How the elements are linked:
tl ve zt
tl gu tj
tl zu sz
tl ne fh
tl ba sf
zd ve hn
zd gu mf
zd zu gs
zd ne hf
zd ba gl
cf ve qg
cf gu cg
cf zu zq
cf ne cj
cf ba qb
qm ve jh
qm gu ct
qm zu cj
qm ne pf
qm ba cf
ph ve sn
ph gu ng
ph zu pc
ph ne zc
ph ba dp
dn ve fh
dn gu sn
dn zu tl
dn ne nr
dn ba tj
cz ve hf
cz gu lp
cz zu zd
cz ne ml
cz ba mf
pq ve cf
pq gu fg
pq zu cg
pq ne ct
pq ba tz
ng ve pc
ng gu nr
ng zu dp
ng ne ph
ng ba fh
fs ve gl
fs gu rf
fs zu tt
fs ne mf
fs ba pf
tt ve pq
tt gu pf
tt zu fg
tt ne gl
tt ba jh
zf ve ng
zf gu dz
zf zu nr
zf ne hq
zf ba dn
jn ve gh
jn gu sj
jn zu lg
jn ne md
jn ba dl
gs ve qm
gs gu gl
gs zu ct
gs ne hn
gs ba pq
fg ve cg
fg gu jh
fg zu tz
fg ne pq
fg ba ds
cm ve dm
cm gu cc
cm zu bq
cm ne rn
cm ba rl
cc ve bq
cc gu mr
cc zu rl
cc ne cm
cc ba md
pf ve fg
pf gu qm
pf zu jh
pf ne tt
pf ba cj
fb ve cc
fb gu qs
fb zu mr
fb ne jl
fb ba nl
mq ve rn
mq gu jl
mq zu cm
mq ne sf
mq ba cc
dt ve bf
dt gu nc
dt zu lt
dt ne qj
dt ba tp
sf ve qs
sf gu mq
sf zu rn
sf ne sz
sf ba cm
tz ve qb
tz gu ds
tz zu cr
tz ne cg
tz ba hs
qs ve mr
qs gu rn
qs zu nl
qs ne fb
qs ba dm
mr ve rl
mr gu nl
mr zu md
mr ne cc
mr ba jn
gh ve ns
gh gu lg
gh zu tr
gh ne hm
gh ba ml
sj ve lg
sj gu zb
sj zu dl
sj ne jn
sj ba nj
jl ve cm
jl gu fb
jl zu cc
jl ne mq
jl ba mr
hf ve rf
hf gu zd
hf zu hn
hf ne gd
hf ba gs
jt ve zc
jt gu hq
jt zu ph
jt ne tp
jt ba ng
cj ve ds
cj gu cf
cj zu qg
cj ne jh
cj ba zq
pc ve tj
pc gu dp
pc zu hg
pc ne sn
pc ba jq
gl ve ct
gl gu tt
gl zu pq
gl ne gs
gl ba fg
hq ve ph
hq gu zf
hq zu ng
hq ne jt
hq ba nr
ml ve gd
ml gu cz
ml zu hf
ml ne tr
ml ba zd
fh ve jq
fh gu tl
fh zu zt
fh ne dp
fh ba sz
nr ve dp
nr gu dn
nr zu fh
nr ne ng
nr ba tl
ct ve cj
ct gu pq
ct zu cf
ct ne qm
ct ba cg
tj ve sz
tj gu hg
tj zu sf
tj ne tl
tj ba mq
bf ve hq
bf gu lt
bf zu zf
bf ne ch
bf ba dz
gd ve fs
gd gu hf
gd zu rf
gd ne bs
gd ba hn
nj ve cz
nj gu ns
nj zu lp
nj ne dl
nj ba bs
mb ve tp
mb gu ch
mb zu jt
mb ne nc
mb ba hq
jq ve mq
jq gu zt
jq zu jl
jq ne hg
jq ba fb
sc ve mb
sc gu qj
sc zu ch
sc ne hs
sc ba bf
lp ve zd
lp gu bs
lp zu mf
lp ne cz
lp ba fs
ns ve lp
ns gu tr
ns zu bs
ns ne nj
ns ba gd
rf ve tt
rf gu hn
rf zu pf
rf ne fs
rf ba qm
dm ve jn
dm gu bq
dm zu sj
dm ne nl
dm ba zb
zb ve dl
zb gu hm
zb zu nj
zb ne sj
zb ba ns
sn ve tl
sn gu pc
sn zu tj
sn ne dn
sn ba hg
rl ve zb
rl gu md
rl zu hm
rl ne bq
rl ba gh
zt ve jl
zt gu sz
zt zu fb
zt ne jq
zt ba qs
zq ve sc
zq gu qb
zq zu qj
zq ne qg
zq ba dt
lg ve tr
lg gu dl
lg zu ml
lg ne gh
lg ba cz
qg ve hs
qg gu zq
qg zu sc
qg ne ds
qg ba qj
hn ve pf
hn gu gs
hn zu qm
hn ne rf
hn ba ct
rn ve nl
rn gu cm
rn zu dm
rn ne qs
rn ba bq
sz ve fb
sz gu sf
sz zu qs
sz ne zt
sz ba rn
bs ve mf
bs gu gd
bs zu fs
bs ne lp
bs ba rf
hs ve nc
hs gu sc
hs zu mb
hs ne cr
hs ba ch
nc ve lt
nc gu mb
nc zu tp
nc ne dt
nc ba jt
zc ve dn
zc gu ph
zc zu sn
zc ne dz
zc ba pc
tp ve dz
tp gu jt
tp zu zc
tp ne lt
tp ba ph
cg ve zq
cg gu tz
cg zu qb
cg ne cf
cg ba cr
jh ve tz
jh gu cj
jh zu ds
jh ne fg
jh ba qg
qj ve ch
qj gu dt
qj zu bf
qj ne sc
qj ba lt
dl ve ml
dl gu nj
dl zu cz
dl ne lg
dl ba lp
bq ve sj
bq gu rl
bq zu zb
bq ne dm
bq ba hm
nl ve md
nl gu dm
nl zu jn
nl ne mr
nl ba sj
mf ve gs
mf gu fs
mf zu gl
mf ne zd
mf ba tt
tr ve bs
tr gu ml
tr zu gd
tr ne ns
tr ba hf
hg ve sf
hg gu jq
hg zu mq
hg ne tj
hg ba jl
qb ve qj
qb gu cr
qb zu dt
qb ne zq
qb ba nc
dp ve hg
dp gu fh
dp zu jq
dp ne pc
dp ba zt
lt ve zf
lt gu tp
lt zu dz
lt ne bf
lt ba zc
ch ve jt
ch gu bf
ch zu hq
ch ne mb
ch ba zf
ds ve cr
ds gu qg
ds zu hs
ds ne tz
ds ba sc
hm ve nj
hm gu gh
hm zu ns
hm ne zb
hm ba tr
md ve hm
md gu jn
md zu gh
md ne rl
md ba lg
cr ve dt
cr gu hs
cr zu nc
cr ne qb
cr ba mb
dz ve nr
dz gu zc
dz zu dn
dz ne zf
dz ba sn

The rows follow the links: the fewer symbols apart two elements are, the more alike their rows tend to be.

Each row is also shifted at random along 4 hidden directions that mean nothing.

Some elements, each with a row of numbers:
tz: 202,104,-70,304,324,-39,420,31,526,436,-194,10,68,-247,562,251,-141,64,-525,272,-171,120,128,-141,-31,-15,246
mq: -462,-57,-169,-344,-264,56,67,6,-291,-110,-45,-244,-71,387,-151,-71,544,25,134,73,288,5,482,242,-85,-147,446
sj: 107,-527,-304,-481,303,97,84,85,-412,426,291,42,117,-19,-512,214,252,292,-425,311,-310,272,457,-2,-183,-315,-317
dz: 243,163,192,96,57,-122,-180,-200,66,235,202,64,-348,-123,294,-31,-263,-7,176,102,-168,64,-343,106,283,528,57
lt: 684,110,170,131,273,-144,-41,-241,154,372,124,176,-232,-277,382,93,-347,74,-51,213,-329,211,-349,30,222,480,6
gh: 166,-7,101,-168,43,-37,-120,-155,-82,-582,-161,271,300,-8,-490,171,-22,33,198,-206,-40,107,-402,-243,-189,-291,-310
dl: 153,-238,-6,-127,-32,117,-77,-128,-291,-444,-146,94,257,-6,-549,-221,-54,-32,162,-346,-54,-36,-421,-94,-199,-205,-483
cm: 266,66,-147,-344,27,-98,37,22,7,-51,102,47,21,241,-225,453,436,150,-62,311,50,196,399,-81,-112,-324,302
zc: -843,437,202,80,203,-249,-16,-488,439,7,13,210,-283,-139,360,203,-196,24,143,237,-286,214,-743,-113,159,421,322
jq: 587,336,-71,-137,-370,-49,-85,-133,90,-301,63,-247,-284,351,-47,-188,343,-149,345,-29,243,-243,-136,83,-21,33,496
cr: 869,127,70,284,265,-14,408,-372,371,58,-470,12,39,-268,491,-114,-262,-29,-158,22,-170,176,-477,-53,-53,246,245
cg: -247,64,105,390,-80,117,379,-46,175,-251,-709,-119,244,-76,481,-279,-122,-149,10,-298,293,-57,-32,71,-88,50,298
fs: -107,-180,-170,184,4,142,-78,377,70,347,358,-173,4,-124,-151,-247,-192,-100,-317,-117,-124,-385,37,-99,2,-171,-527
md: 585,-372,-321,-444,114,138,254,-244,-294,-25,-55,-132,128,98,-503,-200,301,107,-199,60,-188,138,-142,22,-337,-283,-92
bq: -272,-192,-133,-408,3,47,166,-179,-275,-340,-249,25,211,185,-415,79,371,119,60,25,62,242,94,11,-268,-315,130
hm: -14,-414,-182,-375,246,63,4,40,-331,142,200,119,191,-43,-524,188,124,212,-245,138,-248,238,196,-57,-162,-291,-396
zt: -396,467,-133,-191,-87,-198,92,-252,388,-205,24,-60,-229,301,21,268,412,1,92,293,35,30,-159,-137,-83,-117,672
mr: 128,99,-183,-352,67,-53,269,-332,109,-352,-235,1,105,200,-293,159,428,80,-10,146,-43,174,-240,-154,-316,-350,370
cf: 393,37,114,456,-141,115,167,260,123,-96,-435,-126,200,-65,447,-180,-156,-151,-17,-289,358,-188,288,71,34,35,115
gl: -471,4,-47,326,-56,77,-60,472,234,201,185,-80,72,-91,88,-23,-183,-126,-243,-119,93,-356,269,-136,62,-190,-300
tp: -262,-88,147,60,119,29,150,-490,-95,117,-249,-43,-168,-199,315,-419,-241,-19,118,-19,-205,164,-575,218,76,546,123
rf: -342,58,30,366,-237,114,-72,163,158,-363,-132,-125,142,-45,-124,-420,-249,-286,121,-484,137,-486,-394,-121,-74,-153,-364
sf: 282,312,160,-137,-429,-116,-336,219,-136,-471,58,34,-68,421,-61,335,369,-36,504,-27,516,-57,552,71,145,-109,412
cj: -196,-135,-189,298,143,121,393,274,216,530,-128,-210,75,-156,442,-76,-64,-11,-547,115,0,-70,470,44,-38,-60,91
sc: 314,-246,68,168,100,156,382,-395,-156,52,-580,-148,64,-191,408,-559,-193,-45,6,-201,-29,150,-311,288,-46,416,161
dn: -521,57,-44,-98,-101,-28,-55,-236,-72,312,238,-243,-458,71,171,-348,44,-39,120,134,-92,-73,-220,256,148,428,262
cc: 46,-51,-149,-355,-109,45,181,-188,-211,-357,-242,-102,127,281,-310,-19,464,48,123,15,157,105,87,60,-258,-278,328
sn: -285,310,91,-18,-114,-179,-262,-52,110,181,380,-3,-429,109,214,108,20,-3,216,220,-7,-24,-30,76,286,338,301

Complete each set of four: the symbols that take the first to the second take the third to the fourth, perhaps in another order.
Answers are names.
247,22,61,-67,292,-159,-319,259,160,80,490,455,135,-175,-374,670,-199,162,-204,167,-314,115,27,-419,52,-311,-605
to 119,34,-46,245,12,32,-202,386,242,170,397,33,22,-136,-150,8,-269,-104,-196,-102,-124,-342,-79,-249,48,-192,-565
as 6,-429,138,67,93,151,133,-80,-493,326,-299,-77,26,-196,387,-364,-201,73,0,-78,20,230,255,444,140,493,-2
to zf

1183,89,175,68,23,-81,-434,230,61,-284,312,357,165,-96,-429,322,-278,4,128,-172,-112,-108,-246,-348,46,-232,-676
to -12,170,89,492,-208,55,-96,505,257,-109,-67,-62,165,-46,244,-28,-226,-205,-16,-282,319,-381,279,-122,81,-145,-156
as 36,113,-32,-86,-413,62,-123,-204,-186,-68,80,-392,-402,268,54,-609,196,-192,396,-129,212,-290,-223,341,95,354,335
to nl

-106,-121,-18,93,8,70,-199,184,8,-53,237,49,127,-117,-328,-89,-254,-75,-76,-206,-144,-229,-256,-195,-42,-172,-594
to 125,242,-66,403,30,-40,-69,320,551,114,262,5,23,-132,73,91,-271,-155,-277,-66,-101,-380,-183,-358,17,-232,-321
as -418,15,316,169,120,-32,87,-340,-89,-123,-457,166,55,-210,432,-72,-288,22,227,-86,2,301,-281,165,109,460,161
to dz

-429,-30,1,421,-202,158,151,363,83,-37,-311,-216,183,-17,301,-308,-111,-205,-78,-320,343,-340,333,70,-1,-89,3
to 712,83,-248,355,190,105,587,-149,591,268,-350,-275,31,-191,449,-325,-110,-127,-514,37,-181,-175,-383,-112,-205,-50,236
as 466,-237,212,81,110,28,-86,-58,-301,411,43,51,-158,-214,338,-173,-304,72,47,27,-92,191,124,304,245,547,-101
to hq

-326,81,142,182,-77,0,-248,123,108,-432,29,191,211,-82,-305,2,-270,-107,170,-358,2,-215,-398,-267,-36,-189,-527
to -355,-264,-177,-33,51,182,139,-216,-43,-189,-78,-150,152,-109,-460,-567,-145,-120,-80,-316,-251,-244,-777,-96,-299,-159,-486
as 589,-54,55,178,31,-30,-472,588,35,254,637,195,38,-144,-256,275,-313,-17,-139,-46,-121,-249,259,-248,205,-190,-768
to lp

-131,-94,-42,16,165,-12,-170,146,60,52,305,143,126,-146,-359,137,-201,32,-180,-38,-270,-79,-223,-277,-50,-230,-612
to -113,7,-251,277,59,106,124,229,410,341,228,-216,-26,-149,9,-249,-177,-145,-460,-41,-204,-406,-206,-209,-84,-191,-326
as -88,-87,99,236,188,24,274,46,46,247,-378,58,158,-204,531,112,-160,65,-193,56,71,243,355,118,62,186,205
to bf

206,146,46,316,-78,20,-227,274,276,-142,204,41,78,-107,-159,-74,-321,-177,-12,-257,-16,-400,-325,-282,23,-178,-510
to 260,-48,-333,322,160,173,591,-13,484,430,-225,-376,14,-164,363,-405,-56,-126,-605,29,-171,-249,-180,-50,-202,-104,137
as -383,1,201,34,227,-131,-157,-77,-43,474,259,189,-262,-194,362,209,-257,128,-5,291,-237,280,51,125,322,503,9
to tl

-149,-212,193,57,59,70,36,-276,-330,212,-188,-29,-131,-186,306,-359,-252,24,155,-56,-59,184,-166,324,165,554,5
to 114,133,181,59,-303,19,-179,-322,-153,-153,-28,-192,-347,77,184,-593,-125,-177,490,-220,94,-182,-559,283,171,552,159
as 249,-66,-484,-379,-75,63,301,-207,13,351,232,-479,-348,284,-126,-326,534,13,-239,315,-99,-111,4,159,-176,-87,479
to cc

395,-130,69,202,-158,80,-403,478,-128,5,376,31,90,-54,-269,-116,-300,-124,31,-319,76,-382,115,-92,124,-138,-734
to -335,-163,-139,280,126,136,441,183,159,389,-291,-206,136,-137,455,-149,-41,-19,-432,43,65,-39,392,82,-50,-9,167
as -611,241,153,119,98,-88,-113,-209,331,-666,-158,346,278,-122,-345,188,-258,-57,172,-244,-164,-13,-814,-448,-193,-262,-362
to ct

-856,394,504,124,-56,-308,-564,162,6,16,309,435,-234,-10,374,652,-246,97,452,184,140,241,308,27,508,438,113
to 473,104,-79,-195,-403,7,-181,100,-231,-39,221,-272,-298,386,-59,-177,387,-84,299,9,315,-228,365,249,98,58,384
as 1012,19,-144,-281,-88,12,146,-271,-69,-426,-187,-65,102,225,-386,-60,355,8,110,-38,47,33,-241,-54,-272,-290,197
to dl

233,5,234,179,152,-10,196,-432,34,-76,-473,75,27,-245,409,-242,-294,-7,145,-90,-94,224,-513,137,24,453,161
to 69,94,332,177,193,-136,-65,-186,34,98,-131,286,-50,-248,435,207,-341,95,138,85,-111,324,-124,73,239,443,58
as 394,41,-373,346,218,78,383,206,613,651,184,-285,-66,-195,280,-151,-114,-78,-732,181,-277,-346,-53,-207,-101,-194,-62
to fg

-320,-40,-172,314,-1,106,79,346,287,287,168,-216,17,-112,70,-200,-167,-135,-380,-102,-56,-399,26,-140,-30,-191,-305
to -253,336,227,542,-100,-77,-60,507,426,-135,-185,176,223,-80,455,433,-218,-112,-31,-124,356,-143,515,-203,160,-158,58
as -216,176,-203,-343,75,-158,47,91,127,167,280,42,-133,252,-77,575,491,180,-168,484,9,208,552,-84,-20,-277,446
to mr

200,104,-213,-304,-159,-11,118,-100,-20,-134,-10,-187,-116,333,-170,19,483,14,59,156,139,-11,156,59,-133,-190,464
to 481,-200,-201,-397,107,3,60,47,-234,59,121,36,87,159,-362,300,381,192,-164,235,-55,218,427,-24,-145,-331,50
as -476,-43,-143,-194,-144,13,-62,-78,-188,454,383,-334,-469,159,111,-315,188,-7,35,210,-38,-110,108,314,166,354,276
to sz

-249,-130,82,92,60,-22,-415,523,-83,170,487,246,121,-139,-281,325,-236,38,-105,-57,-71,-103,330,-198,151,-210,-705
to -778,221,-2,415,46,-47,70,451,490,161,-10,74,157,-120,353,352,-156,-55,-317,43,113,-164,399,-237,60,-228,-9
as 541,-346,49,254,-12,195,166,388,-260,427,-212,-148,122,-125,469,-166,-124,0,-207,-83,248,1,795,327,144,172,10
to lt

378,113,305,363,106,-85,-15,352,132,121,-224,272,195,-182,590,518,-238,76,-44,54,233,195,664,8,249,122,128
to 69,-241,224,80,23,101,11,-219,-376,157,-231,-23,-79,-184,319,-403,-268,2,199,-148,1,158,-103,376,190,565,-13
as -212,386,-38,-97,-193,-136,-76,-231,217,-46,179,-180,-410,236,125,-88,223,-87,235,154,47,-127,-300,44,84,185,496
to qs

